Each row has a name. Each piece below is followed by the name of the row it came from, unless a question asks for something else. Each question is about the rows just above it.

kuz: [-75.6  82.7 -46.5 -58.3]
kat: [ 86.7 -69.9  61.4 -69.8]
feri: [-32.7 -32.7 -77.6 -32.6]
Times [-32.5] occurs in feri: | 0
What comes right after [-69.9] in the named rows? | [61.4]
The entry that follows [-75.6]: | [82.7]
Count of [-32.7] in feri: | 2
The entry that follows [-77.6]: | [-32.6]

zap: [ 10.3  30.9 -10.3  14.3 -10.2]
kuz: [42.8 42.8 42.8 42.8 40.7]
beg: [ 42.1 -50.1  15.7  18.5  40.7]
Pufil: [-10.0  62.1   5.1  15.6 -24.4]
kat: [-12.6  90.0   7.5  -3.3 -51.2]
feri: [  8.3 -80.7  -8.0  -5.3  51.3]
Right after [15.7] comes | [18.5]
The entry that follows [-5.3]: | [51.3]
The entry that follows [14.3]: | [-10.2]
Count of [42.8] in kuz: | 4

zefu: [-19.5  -5.3  -9.9  -3.5  -1.0  17.7  -8.7]
neb: [ 17.7  -1.0 -19.5  -5.3  -8.7  -9.9  -3.4]
seno: [-97.8 -17.4  -4.9 -18.8   6.0  45.1   6.1]
How many times does seno hold [6.0]? | 1
[ 45.1   6.1 -97.8 -17.4  -4.9 -18.8   6.0] is which row reordered? | seno
Which row holds these entries in another order? [-19.5  -9.9  -8.7  -5.3  -3.5  -1.0  17.7] | zefu
Put [-19.5  -9.9  -8.7  -5.3  -3.4  -1.0  17.7] back in order: which row is it? | neb
Put [ -8.7 -19.5  -5.3  -9.9  -3.5  -1.0  17.7] back in order: which row is it? | zefu
Right after [6.0] comes | [45.1]

kat: [ 15.7 -18.9  16.2  12.4  31.4 -18.8]
Pufil: [ 22.4 -32.8   6.1  22.8 -16.7   7.0]
zap: [-50.4  68.9 -50.4  17.4  -1.6 -50.4]
seno: [ 25.7 -40.4  12.6   8.1   1.0  31.1]
feri: [ 40.6  -9.5  18.4   3.6  35.5 -30.8]
neb: [ 76.3 -16.0 -43.1  11.9 -26.8 -14.8]
fidin: [ -1.8   0.3   7.4  -3.3 -11.2   4.5]
Fes: [ 40.5  35.5  -9.5   3.6 -30.8  18.4]
pel: [ 68.9  -1.6 -50.4  17.4   1.2  68.9]
kuz: [ 17.7 -16.8 -26.7   9.6  13.6   6.6]
Count of [68.8] in pel: | 0
[-30.8  -9.5   3.6  18.4  35.5  40.5] is which row reordered? | Fes
How many times does zap hold [68.8]? | 0
[ 68.9   1.2  17.4 -50.4  -1.6  68.9] is which row reordered? | pel
What comes right after [12.4] in the named rows? | [31.4]
Count of [-50.4] in zap: | 3
What comes right after [22.8] in the named rows? | [-16.7]

feri: [  9.8 -19.8 -37.8  -0.9 -20.2 -32.8]
beg: [  7.2 -12.5  11.4   3.3  12.8   6.9]
Pufil: [-28.7   4.4  56.5 -19.1 -24.7 -22.2]
zefu: [-21.2 -15.0  -3.1  -3.4 -15.2 -18.5]
Fes: [-15.4 -11.9  13.7  -6.0  10.3   3.3]
neb: [-31.0 -17.5   9.5 -11.0 -15.5 -16.8]
pel: [-15.4  -1.4  -3.0  -9.6 -14.4  -1.1]
zap: [-10.1   1.5  -6.9  20.6 -19.2 -31.7]
seno: [  4.3 -19.9  56.6 -19.9 -11.7  -7.6]
What comes right after [4.4] in the named rows? | [56.5]
Times [56.6] occurs in seno: | 1
Right after [-15.5] comes | [-16.8]

zefu: [-11.3  30.2  77.7 -90.3]
Fes: [ -6.4  25.5 -11.4  51.8]
Pufil: [-90.3  30.2 -47.9 -48.0]
kat: [ 77.6 -90.3 -48.0  30.2]
What comes right after [-11.3] in the named rows? | [30.2]
Put [ 30.2 -48.0 -90.3  77.6] back in order: which row is it? | kat
Right after [25.5] comes | [-11.4]
[ 30.2  77.6 -48.0 -90.3] is which row reordered? | kat
The entry that follows [-11.4]: | [51.8]

fidin: [ 0.4 -0.4  0.6  0.7 -0.6 -0.9  0.4 -0.8 -0.3]
zefu: [-0.3 -0.2 -0.1 -0.5 -0.4 -0.6 -0.4  0.1  0.2]
kuz: [-0.4  0.4  0.6  0.5  0.4  0.4 -0.3  1.1 -0.4]
beg: [ 17.2  63.0 -54.5 -60.1  53.5  17.2  17.2 -60.1  17.2]
zap: [ 76.7  63.0 -54.5 -27.5  53.5 -60.1  -0.7  65.9 -16.9]
pel: [ 5.5 11.8  6.6  5.6 -5.4  5.4  5.5  3.7  9.4]
kat: [ 76.7  63.0 -54.5  17.3  53.5 -60.1  17.1  58.2 -12.3]
[-0.3 -0.2 -0.1 -0.5 -0.4 -0.6 -0.4  0.1  0.2] | zefu
Right after [-0.2] comes | [-0.1]
Put [-60.1 -54.5 -12.3  17.1  17.3  53.5  58.2  63.0  76.7] back in order: which row is it? | kat
How many times does pel hold [5.5]? | 2
How many times does beg hold [17.2]? | 4

seno: [ 2.3 -1.7 -2.5 -0.3  0.7  1.4 37.4 -0.4 -0.1 -0.2  4.2 -2.4 -2.7  0.8
  0.0 -0.5  0.0  1.5 -1.3  2.4  2.9 -0.6  1.5 -1.8 -4.7  0.8  2.2 -2.5
  0.9  2.7  3.5 -4.6 -3.0  1.4  2.7 -0.8 -0.7 -4.7  0.3  1.3  3.6  3.1
 -3.9  1.9 -1.1 -0.4 -2.5 -0.2  3.3  1.0 -1.2]
fidin: [ 2.3 -1.7 -2.5 -0.3  0.7  1.4 37.4 -0.4 -0.1 -0.2  4.2 -2.4 -2.7  0.8
  0.0 -0.5  0.0  1.5 -1.3  2.4  2.9 -0.6  1.5 -1.8 -4.7  0.8  2.2 -2.5
  0.9  2.7  3.5 -4.6 -3.0  1.4  2.7 -0.8  1.5  3.4  3.2 -2.2 -5.3 -6.8
  7.9 -3.6  3.9  2.2 -0.3  0.9 -7.6 -4.6 -1.6]
feri: [ -4.2   3.5   3.5  -0.1  -0.3   0.9 -85.6   3.5   0.5  -1.6 -10.5   3.3
   4.8  -3.7  -1.6   0.5  -0.9   1.8  -0.1  -4.5  -2.3  -0.5  -4.6   3.7
   3.7  -4.2  -7.5   3.7  -3.7  -3.5  -1.6   7.0  -1.9   3.5  -3.5  -1.2
   1.5   7.4   3.2  -2.2  -5.3  -6.8   7.9  -3.6   0.9   2.2  -0.3   0.9
  -7.6  -4.6  -1.6]
zefu: [  5.7   4.1  -6.6  -1.7  -6.5  -2.1  46.6  -5.0   1.0   1.3   5.2   5.7
  -1.1  -6.1  -2.4   1.7   4.3   4.1  -1.5  -0.2   0.9   1.6   2.6 -11.5
  -3.2  -7.1   2.8 -12.0   1.9  -3.3  -4.6  -0.3  -1.7   0.9  -3.3   1.7
  -1.0   1.7   3.2   1.5   4.7   2.6   0.4   0.0  -1.1   2.3  -2.9   1.3
  -0.8  -1.5   0.6]
zap: [ -5.1  -3.9   5.9   1.2   6.0   0.9 -27.6   5.5   0.1  -1.8  -3.6  -3.8
   0.1   4.4   2.7  -1.7  -4.9  -4.0  -0.5  -1.3  -0.6  -0.6  -4.2   9.2
   2.7   6.1  -1.8  12.8  -2.1   3.3   5.3  -0.2  -3.0   0.9   3.3  -2.8
   0.7  -2.6  -2.4  -3.2  -3.2  -4.3   0.1   1.9   0.6  -1.1  -0.8  -1.8
   0.3   0.3  -0.9]
How many times does feri hold [-1.5]? | 0
Times [3.5] occurs in feri: | 4
[  5.7   4.1  -6.6  -1.7  -6.5  -2.1  46.6  -5.0   1.0   1.3   5.2   5.7
  -1.1  -6.1  -2.4   1.7   4.3   4.1  -1.5  -0.2   0.9   1.6   2.6 -11.5
  -3.2  -7.1   2.8 -12.0   1.9  -3.3  -4.6  -0.3  -1.7   0.9  -3.3   1.7
  -1.0   1.7   3.2   1.5   4.7   2.6   0.4   0.0  -1.1   2.3  -2.9   1.3
  -0.8  -1.5   0.6] | zefu

Pufil: [ 74.7 -44.8  81.8  59.6  80.5 -16.2 -52.5 -34.7 -49.3  82.8  11.9  79.2
  85.8  17.9  72.4 -44.6  81.5 -24.6  36.4  78.5  77.3  78.8  42.1  10.2
  79.4  26.6  74.6  36.9  73.5  79.3  73.5]
fidin: [-15.7 -41.3 -16.3  -4.7 -56.5 -40.1 -43.9 -11.2  -9.5  -8.7 -12.2 -52.6
 -12.3 -10.1 -14.7 -35.6 -14.3  -9.3  -8.9  -6.1 -11.9 -41.4  -8.9  -6.7
 -43.5  -6.1 -15.9 -16.1 -18.1 -15.4 -10.3]
seno: [ 61.5 -52.3  64.0  68.0  60.9 -27.3 -54.2 -47.6 -55.3  62.4 -20.8  63.0
  62.5 -10.6  63.1 -55.7  65.2 -40.4  27.6  62.3  63.8  60.8  28.9 -14.7
  56.7   6.1  58.0  10.1  57.9  67.1  61.8]
kuz: [ -6.4  19.4   0.2  35.8  -4.7  17.1  15.3  17.4  11.4  -6.6  42.7  17.6
   2.7  41.7  -8.7  13.9  -6.2  27.7  35.4  -0.7  -6.3  -4.7  46.4  39.1
  -2.2  49.5  -8.9  64.1  -3.9  -9.3 -10.7]
zefu: [-2.0 14.9  2.1 36.5  0.9 13.1 14.0 15.3 10.5 -3.7 41.1 22.6  4.8 47.4
 -5.0  9.8 -4.2 16.5 36.7  6.2 -4.4 -2.1 48.9 36.2 -1.4 50.6 -2.6 59.3
  3.1 -3.6 -6.4]
beg: [ 74.7 -44.8  81.8  59.6  80.5 -16.2 -52.5 -34.7 -49.3  82.8  11.9  79.2
  85.8  17.9  72.4 -41.6  38.9 -23.5  15.8  28.5  36.5  32.1   5.8 -36.0
  29.8 -16.1  34.6 -22.6  31.0  41.5  36.8]
neb: [ -9.5 -16.3  -9.3 -41.3 -11.9 -14.3 -12.3 -15.4  -6.7  -6.1 -43.5 -40.1
 -15.9 -52.6 -10.0 -12.2  -8.9  -8.9 -14.7 -18.1  -4.7 -10.3 -35.6 -43.9
 -15.7 -41.4  -8.7 -56.5 -16.1  -6.1 -11.2]
Fes: [ 61.5 -52.3  64.0  68.0  60.9  67.9 -54.2 -47.6 -55.3  62.4 -20.8  63.0
  62.5 -10.6  63.1 -55.7  65.2 -40.4  27.6  62.3  63.8  60.8  28.9 -28.8
 -30.0 -46.0 -27.0 -52.8 -33.5 -29.1 -22.9]
Which row holds these entries in another order? [-10.7  -9.3  -8.9  -8.7  -6.6  -6.4  -6.3  -6.2  -4.7  -4.7  -3.9  -2.2
  -0.7   0.2   2.7  11.4  13.9  15.3  17.1  17.4  17.6  19.4  27.7  35.4
  35.8  39.1  41.7  42.7  46.4  49.5  64.1] | kuz
Right after [79.3] comes | [73.5]
Right after [-2.0] comes | [14.9]
[ -6.4  19.4   0.2  35.8  -4.7  17.1  15.3  17.4  11.4  -6.6  42.7  17.6
   2.7  41.7  -8.7  13.9  -6.2  27.7  35.4  -0.7  -6.3  -4.7  46.4  39.1
  -2.2  49.5  -8.9  64.1  -3.9  -9.3 -10.7] | kuz
Put [ -8.9 -35.6 -15.4 -56.5 -10.3 -41.3 -12.3  -8.7 -16.3 -18.1 -43.5  -9.5
 -40.1 -10.0 -16.1 -14.7  -6.7 -12.2 -15.7  -6.1  -9.3 -52.6 -11.2 -14.3
  -4.7 -11.9 -43.9 -15.9  -8.9  -6.1 -41.4] back in order: which row is it? | neb

seno: [ 33.1 -21.2 -21.2  82.9 -21.2  82.9  41.8 -21.3  47.5]
kuz: [-82.3 -18.9 -18.7   5.0 -96.9  82.4 -75.3 -34.7  79.7]
Pufil: [-82.3 -18.9 -18.9   5.0 -96.9  82.4  22.8 -34.7  79.7]
zefu: [-21.2 -52.2 -21.2  89.3 -43.7 -21.1 -52.3  28.2 -34.6]
pel: [ 79.8 -18.7 -82.3  82.4   5.0 -96.9 -75.3 -34.7  79.8]
How many times does Pufil hold [22.8]? | 1
Times [-21.2] occurs in zefu: | 2
How many times does Pufil hold [-34.8]? | 0
[ 79.7 -34.7 -75.3  82.4 -96.9   5.0 -18.7 -18.9 -82.3] is which row reordered? | kuz
[-82.3 -18.9 -18.7   5.0 -96.9  82.4 -75.3 -34.7  79.7] | kuz
How many times does seno hold [-21.2]? | 3
The entry that follows [-43.7]: | [-21.1]

seno: [ 19.5  26.0  15.0  -1.7  15.6 -42.1  29.9   2.1   0.7   0.1   5.9   7.1
  61.7  24.9  25.9  72.6  16.6  -7.0  16.9   9.4 -19.9  32.8]
pel: [-18.3 -45.0 -18.6  -4.9 -30.6  35.2 -21.9  -7.0  14.9  -2.1 -10.9 -24.7
 -56.8 -35.5 -31.2 -56.3 -17.3   9.9 -23.0   2.4  12.0 -24.0]
kat: [-18.3 -45.0 -18.6  -4.9 -30.6  35.2 -21.9  -7.0  14.9  -2.1 -10.9 -24.7
 -56.8 -38.5 -31.2 -56.3 -17.3   9.9 -23.0   2.4  12.0 -17.7]
kuz: [  5.4  11.6   7.8 -14.6   8.6   0.5   5.8 -30.5 -11.9  18.0  20.8   3.0
 -21.2   6.0  13.3 -13.3   8.2  -4.6   4.5 -38.7   4.0   5.3]
zefu: [-19.1 -44.0 -16.3   0.0 -26.8  26.7 -15.3   4.9 -10.1 -19.8  -4.7 -15.9
 -30.0 -33.9 -27.0 -32.1 -16.0  -5.6 -22.8  14.1  42.3 -25.2]
zap: [ -6.3 -14.6 -13.3 -10.6 -10.2  28.6 -10.9 -10.9  -9.3   1.9  -8.9 -10.4
 -58.0 -14.4 -11.0 -10.2 -10.6 -19.2 -10.5 -31.6 -10.2  -5.5]
Right after [-16.0] comes | [-5.6]
How many times does zap hold [-10.2]? | 3

